In the rows, 128 means zero.
Each row of numbers stands for one node and depends on some of the facts below. Use the named rows to name the rest.

Named rows:
[118 107 136  66 126  81 137 142 158 172 154 129 113 120 101 192  95 132
 108 100 121 150 132 126 139 121 130  45 152 126 130 119 127 129  93  73
 143 155 132 104 112] -> pavar
[116 135 129  78 161 133 136 133 138 146 124 146 102 110 121 182  85  95
 124 123 135 124  88 134 147 111 117 105 154 128 142  88 154 120  87 135
 151 118 126  97 140] -> kupari
[ 60  66 146  86  78 153 137 138 157 159 235 114 112  75 117 203 106 134
 115 125 103 146 174 124 156 104 137  34 155 116 107 131 104 153  85 101
 156 152 105 101 107] -> driplek
[ 72  73 143  88  61 161 149 145 151 171 217 105  96  56 124 200 113 169
 113 121  96 140 155 130 151  98 132  40 151 127  90 124 105 168  77  89
 169 137 105 101  91] -> bripel
[ 60  71 144  82  83 148 131 139 158 155 239 118 117  76 115 200 103 132
 117 123 101 144 171 123 158 108 136  32 155 111 109 130  95 147  93 103
 158 160 107 103 109] -> skekim
[116  84 128  69 111 109 134 145 156 169 169 135 114 129 101 192 104 127
 115  89 127 155 136 124 139 114 127  64 151 112 118 119 144 134  88  61
 139 149 127 105 103] -> nidral
[133 112 135  91 148 144 157 144 130 164  76 139  85 108 125 182  97 108
 116 122 145 132  81 135 141 107 108 143 152 131 136  77 177 149  68 101
 155  96 140  97 118] -> kogok
[116 104 142  62 129  79 141 144 156 171 146 133 109 120 103 193 100 132
 105 102 120 152 137 128 141 118 128  57 153 127 131 121 131 134  90  69
 141 153 131 102 107] -> lata
[119  90 121 104 132 147 127 132 151 148 113 128 104 107 118 180  83  83
 122 122 150 134  92 125 145 115 113 119 152 110 146  78 170 122  96 122
 154 118 144 103 133] -> fekas
[109 125 143  84 161 125 146 131 140 151  94 145  91 112 122 186 101  83
 111 134 138 133 105 137 150 107 116 118 160 131 158  91 173 130  76 128
 138 108 139  95 132] -> deklom
[118  68 130  68 115  81 139 149 167 166 160 129 102 112 102 186 103 135
 103  99 127 150 136 126 144 120 128  90 148 119 133 122 141 138  93  59
 147 151 142 106  97] -> plubak
[123 103 136  64 123  85 132 141 158 175 157 129 114 117  99 191  93 133
 113  96 121 149 129 125 138 123 130  42 149 121 129 117 124 124 101  75
 144 157 130 105 113] -> malo
[112 129 136  82 171  96 144 130 157 156  91 146  78  92 121 180 100 103
 104 128 130 127  95 140 154 106 117 133 154 144 168  98 173 117  88 132
 139 110 156  97 122] -> devar
[123 132 122  88 153 138 125 127 146 155 108 137 107 109 116 180  78  86
 126 116 142 130  85 129 144 114 118  97 153 120 148  81 158 107 102 138
 150 123 133 104 144] -> voli
[122 109 146  64 133  79 141 142 154 174 142 135 110 125  99 193 100 130
 105 102 123 152 133 128 139 117 128  61 150 130 135 121 132 134  89  72
 139 152 131 104 109] -> plome
[111  94 107  79 149 136 123 135 162 139 139 147 100 103 114 174  91  84
 122 112 145 129  89 129 154 113 120 147 147 113 154  95 178 112 104 122
 146 122 147 104 128] -> muroklan
[110 114 121  93 148 161 121 128 142 146 128 142 117 120 115 185  82  65
 131 120 150 136  97 124 144 111 120  96 156 106 146  81 164 110  96 134
 144 122 130 103 152] -> pinin
[115 103 146  64 127  78 145 143 156 173 142 135 107 122 103 195 106 132
 104 105 120 152 142 129 142 117 129  57 155 130 133 122 132 137  86  67
 138 152 135 102 107] -> bodo
[118 102 185  97 178 146 135 127 139 181 122 131  95 134 125 179 124 145
 108 119 102 163 111 150 139 127 127  93 150 119 179 101 136 128 139 161
 119 153  53 115 102] -> bropar
[118 122 188  78 191 154 142 133 127 172 135 142 101 141 126 179 124 147
 112 115 101 158 103 153 138 128 129  88 151 120 169 103 130 130 133 163
 121 151  40 111 108] -> klidrapa

There are 3 kinds of fact about the nodes: Φ, κ, π.
Φ drazum <- kotrun kogok boda tribom tazuk grifler rame truflom
Φ fliflofe <- tevi mistek fekas skastus votis stifego
Φ doklam <- gredro nidral tebris
Φ ristir <- lozo veklusul nifivin
Φ buton <- kitol delusto lebre driplek kigol rizos pezufir skekim bripel
Φ flestim <- lata dirin pibe muskom
Φ ranetro <- demem mogren gigil ferola klegik tiflok skiru
Φ greflok <- palazer bupin brene fitrok lutrak
Φ trusupi <- brate doka trubrokar
Φ kipin <- duple lepeli fani plagre veklek deklom
Φ dostus <- balar lestel rekil kava
Φ pusken <- skugiklu brasto plome bridrus voli truflopom sasos
Φ novifle <- trufo dusistus devar misto daplama klufem
Φ memis <- gutam malo deskofen plubak
Φ stoparer <- rema pinin muroklan meplor fatror
Φ bropar <- distuk pavar kupari
Φ gatun <- senuk stokirim timi zostur
Φ treplugen <- pitrim meskis bodo stuflu
Φ kliru <- trizaskul zuvas
Φ klidrapa <- kistek stetrin
Φ stilar <- fogrel femafum ramum badu bustem matar
Φ fofi <- norek zoru
{kotrun tevi gredro kogok mistek kitol demem palazer skugiklu fekas lestel lepeli lebre trufo gutam rema dirin mogren distuk stokirim pitrim pinin devar gigil bridrus skastus kistek votis tazuk muroklan rekil ferola norek grifler femafum rame badu zoru kupari plagre veklek misto truflom tiflok meplor stuflu bustem kava deklom voli skiru sasos stetrin} κ 321
{lozo lata boda delusto brate doka duple balar brasto plome dusistus senuk bupin fani malo driplek trizaskul tribom pavar meskis trubrokar timi brene kigol fogrel deskofen fitrok zostur rizos zuvas nidral pezufir lutrak veklusul ramum pibe nifivin klegik bodo muskom tebris plubak skekim stifego bripel daplama klufem truflopom matar fatror} κ 672
{kotrun} π trusupi
{tevi zuvas} π klidrapa
{kogok bripel} π kliru
{kitol skugiklu rizos} π dostus
{demem gigil ramum} π lozo
{delusto sasos} π fofi
{palazer lutrak} π drazum
{duple fekas rema grifler veklek daplama} π boda
{brasto} π ranetro
{lepeli kupari} π badu
{gutam} π kupari
{dusistus skekim} π mogren
{mogren meskis rame truflopom} π gatun
{senuk pinin} π brate
{bupin nidral bustem kava} π pusken
{driplek trubrokar pibe stetrin} π ristir
{bridrus} π sasos
{skastus} π stilar
{kistek klegik} π skastus
{votis} π zostur
{timi} π novifle
{muroklan} π treplugen
{fogrel} π stuflu
{deskofen} π flestim
{rekil} π gutam
{fitrok} π fliflofe
{ferola} π plagre
{zostur} π memis
{pezufir} π muskom
{veklusul misto truflom} π stetrin
{zoru plagre stifego} π bropar
{plubak} π devar
{skiru} π stoparer

Name these rows:
No name comes twice in this set of rows, the named rows included.
[ 56  61 180 110 137 192 127 120 131 169 202 104  97  82 143 184 131 143
 109 140  80 161 137 149 151 108 134  63 142 104 160 123 111 149 130 203
 136 146  20 116  89] : buton
[108  73 129  74 122  89 126 138 170 168 155 133 116 129  95 194 100 102
 107 103 129 159 153 121 145 119 131  65 156 110 142 122 147 121 100  69
 131 158 140 106 114] : timi

The same nodes again, as new rows of numbers:
Some nodes and their rows:
[117 125 137 116 148 177 150 104  93 105 138 169  92 137 170 140 112 119
 112 115 107 114 141 100  99 141 118  99 124 108 124 129 135 130] -> tiflok
[134  98 162 107 139 127 152 132 101 142 175 150 163 117 109 127 122 107
 100  61 129 108 139 125 108 111 188 165 121 134 137 120 137  90] -> flestim
[107 114 156 114 141 153 129 124 102  87 127 119 111 135 144 108 137 117
 114 152 111 130 123  81 133 166 115  97 138 115 124 137 133  93] -> kistek
[115 116 168 107 147 139 130 127 103 133 143 129  89 133 136 124 106 113
 115 131 109 109 139 111 115 152 135 102 133 112 124 135 129 101] -> lestel
[176  97  95 108 121 110 130 127 112  60 163 107 176 115 138 119 173 129
 136 180 119 139  99 142  94 107  91 142 127 126 143 172 100 111] -> nidral
[171 113  44 105 124 128 116 151 114  82 140  84 122  97 121 178 214 141
 138 183 149 124 125  73 172  99 135 143 119 138 142 153 134 128] -> driplek
[ 82  78 163 102 146 180 140 132 126  68 111  96 114 142 181 127 137 134
 112 166 117 126  91 146 115 152 158  47 145 118 125 168 155  96] -> grifler
[153 113  88 123 123 107 132 139 120 144 137 121 174 106 105 141 150 148
 134 183 113 136 104 149 112 119 119 136 143 128 128 137 112 119] -> dusistus
[134  98 163 109 138 125 151 133 100 143 174 150 165 116 108 126 119 108
 101  62 127 108 139 125 108 113 188 162 123 134 136 119 135  89] -> stoparer
[155 114 112 118 132 104 134 137 124 172 152 126 169 104 129 163 131 135
 136 160 117 114 129 168 122 102 143 149 127 126 130 147 112 123] -> tebris
[151 113  99 124 122 107 130 137 119 134 139 113 186 102 127 144 148 141
 141 183 110 132 113 144 134 119 132 134 138 126 132 146 112 114] -> fogrel
[ 89 109 133 107 126 130 140 129 102  29 110 127  63 132 130 107 106 120
 126 138 106 122 121  85 115 179 134 126 112 112 127 138 121  82] -> zoru
[135 100 154  98 134 139 122 121  88  23 156 105 100 141 140  75 139 108
 117 159 104 133 109  86  85 161  86  84 137 112 138 158 115  90] -> bustem
[153 106 129 122 144  98 131 136 166 216 132 142 149 126 135 176 160 119
 148 137 122 120 136 177 153 104 108 194 147 125 131 143 112 100] -> plome
[135  99 162 108 139 127 152 133 102 142 174 150 165 117 109 127 122 107
  99  61 129 108 139 123 109 111 188 163 121 134 136 120 136  90] -> memis
[107 116 162 118 142 154 127 125 101  95 127 116 121 134 147 107 137 117
 113 157 109 131 123  78 138 168 111  96 138 115 122 136 133  94] -> gutam
[123 122  81 115 144 187 157 104  95 106 117 189  60 148 101 120 140 145
  90 131 115 142  95  99  38 151  61 103 149 116 114 104 137 138] -> mogren
[158 112  86 117 126 108 123 153 113  78 141  88 160 107 131 156 201 153
 119 179 141 124 103  89 158 110 110 149 104 134 128 158 115 148] -> bripel
[156 117 116 119 130  96 131 140 120 177 154 121 175 100 123 158 121 137
 139 165 110 114 129 169 122 106 149 139 133 124 130 144 108 122] -> fani
[114 116 169 106 148 141 130 127 104 131 144 130  88 133 137 124 107 112
 114 131 110 109 139 112 114 151 135 103 132 113 125 135 130 101] -> gredro

Name these rows:
No name comes twice in this set of rows, the named rows included.
[115  74 126  92 151 162 166 134 108 134 179  95 154 112 130 140 104 122
 100 126 160 104 121 176  67  82 183 159 106 138 130 160 152  51] : drazum
[108 118 165 118 139 145 125 128  96  99 129 112 122 131 141 103 127 119
 117 161 103 130 125  80 137 172 117  88 141 114 123 134 130  93] : skastus
[150 117 110 130 125 109 128 137 117 143 140 110 204 102 134 143 151 142
 138 188 110 135 114 139 146 121 127 132 138 127 129 144 113 115] : ramum
[130 110  80 121 108  86 141 141 118  76 122 119 150 101 118 141 119 144
 151 175 106 126 111 143 125 135 148 162 113 124 133 146  99 102] : stifego
[134  98 151  96 136 145 125 119  92  20 153 109  95 144 146  80 147 106
 115 154 111 133 109  86  86 157  82  95 132 113 137 161 118  91] : kava
[ 94  95 189 114 137 155 131 131 120  73 105 131 122 146 164 118 148 123
 112 126  94 128 103 110 143 172 160  47 155 115 130 140 144 122] : rema
[122 116 157  99 149 133 120 147  95  78 147 100  65 134 134 134 150 126
  96 132 134 100 130  56 137 146 118 108 104 119 122 146 129 135] : lebre
[105  98 103  95 147 187 134 124 107  85 129  81  75 125 149 131 129 120
 129 196 135 127 124 107 109 140 129  89 139 120 129 160 156  55] : truflom
[117 116 130 107 136 158 121 126  98  93 127 111  87 126 129 118 134 111
 131 160 108 129 136  74 137 163 137  83 151 117 134 130 141  79] : misto
[148 103 114 126 136 109 130 134 165 173 117 134 162 127 140 162 186 122
 148 156 123 138 121 154 165 117  93 188 152 127 132 143 115  92] : brasto
[148  98 117  95 136 150 145 129 102 146 172 145 123 107  98 151 139  94
 120  63 139 109 161 106 125  98 214 157 136 138 150 114 157  67] : ristir

Now the same nodes, written a new way:
Named rows:
[127 139 121 130 122 103 131 156 141 128 154 117 141 116 159  89 160 114
 106 126 101 117 137 157  78  91  87 135 106  99 135  91 147  89 133 138] -> fekas
[128 153 130 125 124 111 133 137 156 128 151 122 137 127 154  86 168 106
 106 119 100 108 142 147 109 102  85 132 113 109 137 115 134  96 131 153] -> muroklan
[128 137 149 140 118 123 153 132 159 121 166 116 126 196 160  64 124 148
 125 114  97  95 112 154 100 105 124 131 119 121 134 153 103  97 140 144] -> tebris
[119 162 144 115 107 107 137 150 153 135 147 128 137 123 156  77 172  86
 103 125 105 107 147 139  99 163  79 134 118 123 132 119 131  90 142 144] -> kava
[119 116 139 152 172 118 152 116 150 116 145 105 138 250 175  53 107 164
 135 122 101 107  97 134  68 113 128 126  97 111 128  94  85  91 141 125] -> boda
[132 148 123 122 129 115 132 113 159 133 152 123 136 100 152  90 160 109
 110 114 103 112 151 149 117 103  84 134 116 107 138 115 109 101 131 158] -> rekil
[123 145 130 134 151 114 128 107 159 132 134 121 145 164 158  75 159 112
 109 118  98 115 141 125 111 130  84 113  95 113 132 112 114  83 130 151] -> kotrun
[131 149 121 121 141 116 134 110 161 131 150 122 136 107 153  89 161 109
 113 114 105 110 148 147 115  99  87 138 117 103 136 104 104 108 131 156] -> kupari
[137 144 158 108 129 107 144 103 144 111 126  78 119 160 171  88 154 142
 119 116  94  88 117 144 131 124 102 140  98 118 119 100 175 150 151 140] -> gatun
[135 127 150 131 122 128 146 133 156 117 159 110 108 199 166  63 132 149
 114 117  92  86 109 160 117 112 125 118 121 113 124 142 125  88 150 145] -> meskis
[123 150 140 122 121 125 138  97 144 122 158 134 142 117 150  84 180 138
 102 111 108 108 109 146 126 101  67 138 130 113 149  97 139  86 127 170] -> bridrus
[129 136 149 141 119 123 154 132 159 121 166 115 126 196 161  65 124 149
 125 114  97  94 113 153 101 104 123 132 119 121 134 153 103  98 140 145] -> trizaskul
[120 145 163 132  91 118 155 147 154 131 166 122 126 182 160  55 128 126
 122 120 102  93 122 149  92 165 116 128 124 138 129 164 103  85 151 137] -> nidral
[124 144 156 140 111 153 156 135 157 141 159 110 126 180 152 103 117 173
 120 113  95  94 140 148 103  48 122 132 127 110 118 162  88  86 141 137] -> bripel
[133 156 139 116 147 101 140 159 162 105 151 120 145 122 172  95 170 112
  96 109 110 110 167 146 127 110 107 126 121 115 148  98 113  91 121 158] -> demem
[133 154 159 120 113 102 149 101 144 123 137  84 140 138 162  90 144 141
 128 111  99  99 131 141 118 120  98 148  97 134 128 130 150 149 140 147] -> fofi
[126 154 126 123 121 108 134 140 160 126 152 124 136 133 154  86 171 105
 111 122  98 109 138 149 103  96  89 133 110 101 138 108 136 105 133 147] -> mistek
[134 153 159 119 106 101 147 105 142 123 137  85 139 136 162  91 144 141
 126 111  99 100 130 142 118 122  97 146  96 135 128 134 156 145 140 146] -> trusupi
[125 155 128 123 142 112 138 132 161 121 145 121 137 146 156  85 169 109
 109 120 102 107 134 142 105  99  89 140 113 104 139  97 128 109 131 150] -> stuflu
[133 154 157 120 111 101 149 100 145 121 137  85 140 138 162  90 144 142
 129 111  99 100 129 141 117 116 100 149  96 132 129 128 150 151 139 146] -> dostus

Name these rows:
No name comes twice in this set of rows, the named rows included.
[123 131 124 139 160 109 126 124 141 131 134 113 151 158 164  78 147 121
 107 123 103 123 136 131  84 123  83 117  92 108 130  85 122  72 130 140] : grifler
[123 129 148 149 141 124 148 103 162 125 151 115 134 234 164  51 116 153
 130 113  95 101 112 133 102 130 123 111 102 124 129 149  84  85 140 142] : tribom
[129 148 154 129  94 159 158 152 156 143 163 109 122 203 159 122 114 157
 119 111  94 100 111 140 107  58 107 129 128  93 115 176  95  87 122 118] : driplek
[126 139 146 139 133 123 157 125 164 117 162 115 126 209 160  62 124 152
 132 115  98  93 108 150  99  95 129 138 119 118 136 137  93 111 141 144] : lozo
[136 152 157 120  89  98 144 110 141 127 144  87 139 122 160  90 146 138
 126 112  96 102 132 148 116 121  97 140  94 134 127 143 164 140 141 144] : kipin
[123 134 158 136 114 136 158  97 146 115 174 128 129 186 158  60 138 178
 121 108 104  94  79 154 114 100 106 135 136 124 145 133 112  87 137 158] : plome
[119 163 141 115  95 103 135 154 156 137 152 131 136 117 155  76 175  83
 107 128 103 108 148 144  95 158  82 131 115 119 133 118 137  94 144 139] : bustem
[130 136 146 141  97 118 151 137 160 126 173 119 125 180 158  63 127 145
 127 116  94  96 117 161  97 100 125 125 115 119 135 162 110  95 143 142] : fogrel
[135 128 146 131 109 123 145 136 159 118 164 114 108 194 165  60 135 147
 118 120  89  86 111 165 111 106 128 115 119 109 126 144 131  91 152 140] : dusistus
[123 162 135 124 128 143 138 136 157 146 141 116 138 117 146 126 160 131
 101 117  98 108 167 138 112  45  84 136 121  96 121 117 112  90 131 146] : kitol
[125 162 136 143 130 107 134 152 157 118 149 121 146 164 149  84 175 122
  98 118  92 105 139 144 107  64  91 132 103 118 145 134 164  91 124 168] : zoru
[121 151 139 120 129 127 140  99 145 118 156 133 140 126 153  84 181 136
 103 113 108 107 104 144 122  98  67 141 130 109 148  86 139  91 127 166] : voli
[127 138 148 138 126 123 156 131 161 118 164 115 125 206 161  63 126 149
 128 116  98  94 109 152  98  99 126 134 119 119 135 143 101 105 140 142] : muskom
[134 153 155 120  97  98 147 105 144 125 142  88 139 128 160  89 147 139
 130 113  96 101 132 147 115 116 101 144  94 133 128 136 158 148 142 144] : stilar

